Below are the code and all the weights of a small trained network. Each question names an input and a class and asks about switching units off, where a switched-off unit gives its printed mean instead of its output.

import numpy as np


def w(rows, s, z=0):
    codes = np.array(rows[::2]) - 128.0
    scale = np.full(codes.shape[1], s)
    scale[-1] = z or s
    return codes * scale


def norm(h):
    return h / np.sqrt((h * h).mean(-1, keepdims=True) + 1e-5)


def f(y):
    return y / 2 * (1 + np.tanh(0.7978845608 * (y + 0.044715 * y**3)))


def log_softmax(a):
    a = a - a.max(-1, keepdims=True)
    return a - np.log(np.exp(a).sum(-1, keepdims=True))


def net(x, mask):
    res = np.array(x, float).reshape(1, 8) / 4 @ E
    u = 0
    for l in range(4):
        y = f(norm(res) @ A[l][:, :-1].T + A[l][:, -1])
        res = res + np.where(mask[u : u + 3], y, B[l][:, -1]) @ B[l][:, :-1]
        u += 3
    return log_softmax(norm(res)[-1] @ U[:, :-1].T + U[:, -1])


A, B = {}, {}
E = w([
[127,84,158,135,142,156,116,111],'x0',
[231,155,139,136,200,138,111,103],'x1',
[226,101,125,140,151,99,170,221],'x2',
[137,96,108,102,141,124,132,106],'x3',
[142,113,141,160,108,131,110,108],'x4',
[124,173,97,133,99,94,141,136],'x5',
[135,151,89,165,134,189,131,92],'x6',
[118,87,89,253,214,100,62,192],'x7',
],0.0056)
A[0] = w([
[103,134,106,129,106,176,155,154,89],'L0N0',
[107,142,235,104,176,1,84,106,189],'L0N1',
[93,96,115,123,99,177,157,135,254],'L0N2',
],0.0062,0.0022)
B[0] = w([
[227,24,74,163,61,243,1,68,135],'L0N0',
[160,163,151,134,167,60,119,47,243],'L0N1',
[152,195,10,131,202,52,102,209,251],'L0N2',
],0.0078,0.0021)
A[1] = w([
[132,132,207,21,2,210,193,118,164],'L1N0',
[64,43,108,88,49,111,83,183,2],'L1N1',
[164,60,137,164,114,184,236,202,66],'L1N2',
],0.006,0.0018)
B[1] = w([
[117,18,96,150,205,128,107,160,254],'L1N0',
[246,174,169,136,87,175,50,195,161],'L1N1',
[168,102,128,121,52,144,215,104,172],'L1N2',
],0.013,0.0034)
A[2] = w([
[153,150,56,168,126,254,165,95,4],'L2N0',
[43,151,143,94,133,175,54,77,116],'L2N1',
[187,173,160,108,162,160,128,56,134],'L2N2',
],0.0089,0.0024)
B[2] = w([
[9,133,196,19,85,27,50,107,240],'L2N0',
[254,48,178,143,35,75,221,127,254],'L2N1',
[141,220,88,93,84,125,49,200,222],'L2N2',
],0.0084,0.0029)
A[3] = w([
[126,143,78,43,218,152,135,64,2],'L3N0',
[221,91,82,98,27,171,4,149,110],'L3N1',
[215,148,224,126,112,115,231,146,83],'L3N2',
],0.004,0.0021)
B[3] = w([
[217,132,144,170,171,85,38,187,115],'L3N0',
[207,215,191,148,180,140,142,110,255],'L3N1',
[115,139,167,11,68,85,137,111,180],'L3N2',
],0.013,0.0025)
U = w([
[84,54,57,255,188,136,137,117,251],'0',
[141,120,161,141,60,86,224,92,76],'1',
[153,209,149,161,152,193,55,163,105],'2',
[24,125,150,112,125,49,60,105,47],'3',
],0.0086,0.003)

Each question gives the input, the list of numbers given to net, and the class t.
The units are the neurons (one row each of A and B). Each row of codes is followed by its name. A weight is (code - 128) times the scale printed after its matrix; where a second scale follows, it is the last column's (A, B and U).
mask holds one flag per neuron, layer by layer. A switched-off neuron (its flag False) gives its mean, the last column of its row in B, instead of its output. The means were averaged over made-up inputs and are rounded, as every weight is.
A unit's drop is (log p(t) with every unit on - log p(t) with that unit switched off) / (log p(t) with every unit on - log p(t) with every unit switched off).
The circuit of an input: a set's keep is (log p(t) with only the set's units on - log p(t) with every unit switched off) / (log p(t) with every unit on - log p(t) with every unit switched off). Starting from all 12 units, units are removed one at a time, each time the one whose removal leaves the highest keep (on an exact tie, the one counted first), for as long as the keep stays at least 0.8.
circuit, biggest first: the units of the circuit, biggest drop first
k most important neurons: the k neurons with the biggest drops, biggest first
k most important neurons of layer l: the k neurons of layer l with the biggest drops, biggest first
input [-8,5,1,3,-1,-1,-4,-3], class 2: circuit, biggest first => (L2N2 L2N1)
input [-4,4,-8,-6,1,2,-4,-2], class 1: circuit, biggest first => (L2N1)
input [-3,0,-7,-4,0,0,-7,4], class 1: 2 most important neurons => (L2N1 L1N0)
input [8,-8,5,-7,8,-1,5,4], class 2: 2 most important neurons => (L1N1 L1N0)
input [-5,0,-2,7,4,6,6,-2], class 3: 2 most important neurons => (L2N0 L0N1)
input [-3,8,0,2,6,8,-7,-5], class 2: 3 most important neurons => (L2N2 L0N1 L2N1)
input [-5,-4,-1,-2,4,8,6,-5], class 3: 3 most important neurons => (L2N0 L0N2 L0N0)
input [6,7,8,5,0,-6,-3,4], class 1: circuit, biggest first => (L1N0 L1N2 L3N2)
input [3,-4,-3,-6,5,7,2,-1], class 2: 4 most important neurons => (L1N1 L0N1 L0N0 L3N1)
input [-5,-8,8,-5,-6,4,6,6], class 1: circuit, biggest first => (L1N2 L1N0)
input [3,-7,-6,-8,4,-5,6,6], class 2: 2 most important neurons of layer 0 => (L0N1 L0N0)
input [-5,5,-7,-3,-7,-2,6,3], class 1: circuit, biggest first => (L2N1 L0N2)
input [3,5,-1,-7,-8,-1,6,3], class 3: 2 most important neurons of layer 1 => (L1N1 L1N0)
input [-2,-8,-4,1,-3,-7,-1,2], class 2: circuit, biggest first => (L1N1)
input [-7,5,6,-5,1,-6,-8,-6], class 3: circuit, biggest first => (L0N1 L2N1 L3N1 L1N1)
input [-2,-7,-2,7,-8,-1,4,-5], class 2: circuit, biggest first => (L1N1 L0N0 L3N1)
input [-6,4,-7,-5,0,0,6,-8], class 0: 3 most important neurons => (L1N0 L0N1 L1N1)
input [-5,6,-5,6,7,-1,8,7], class 3: 2 most important neurons of layer 1 => (L1N0 L1N1)
input [3,2,2,5,-6,2,6,-3], class 3: 2 most important neurons => (L2N0 L0N1)
input [-4,-2,4,-4,-6,1,7,-5], class 3: 2 most important neurons of layer 0 => (L0N2 L0N0)
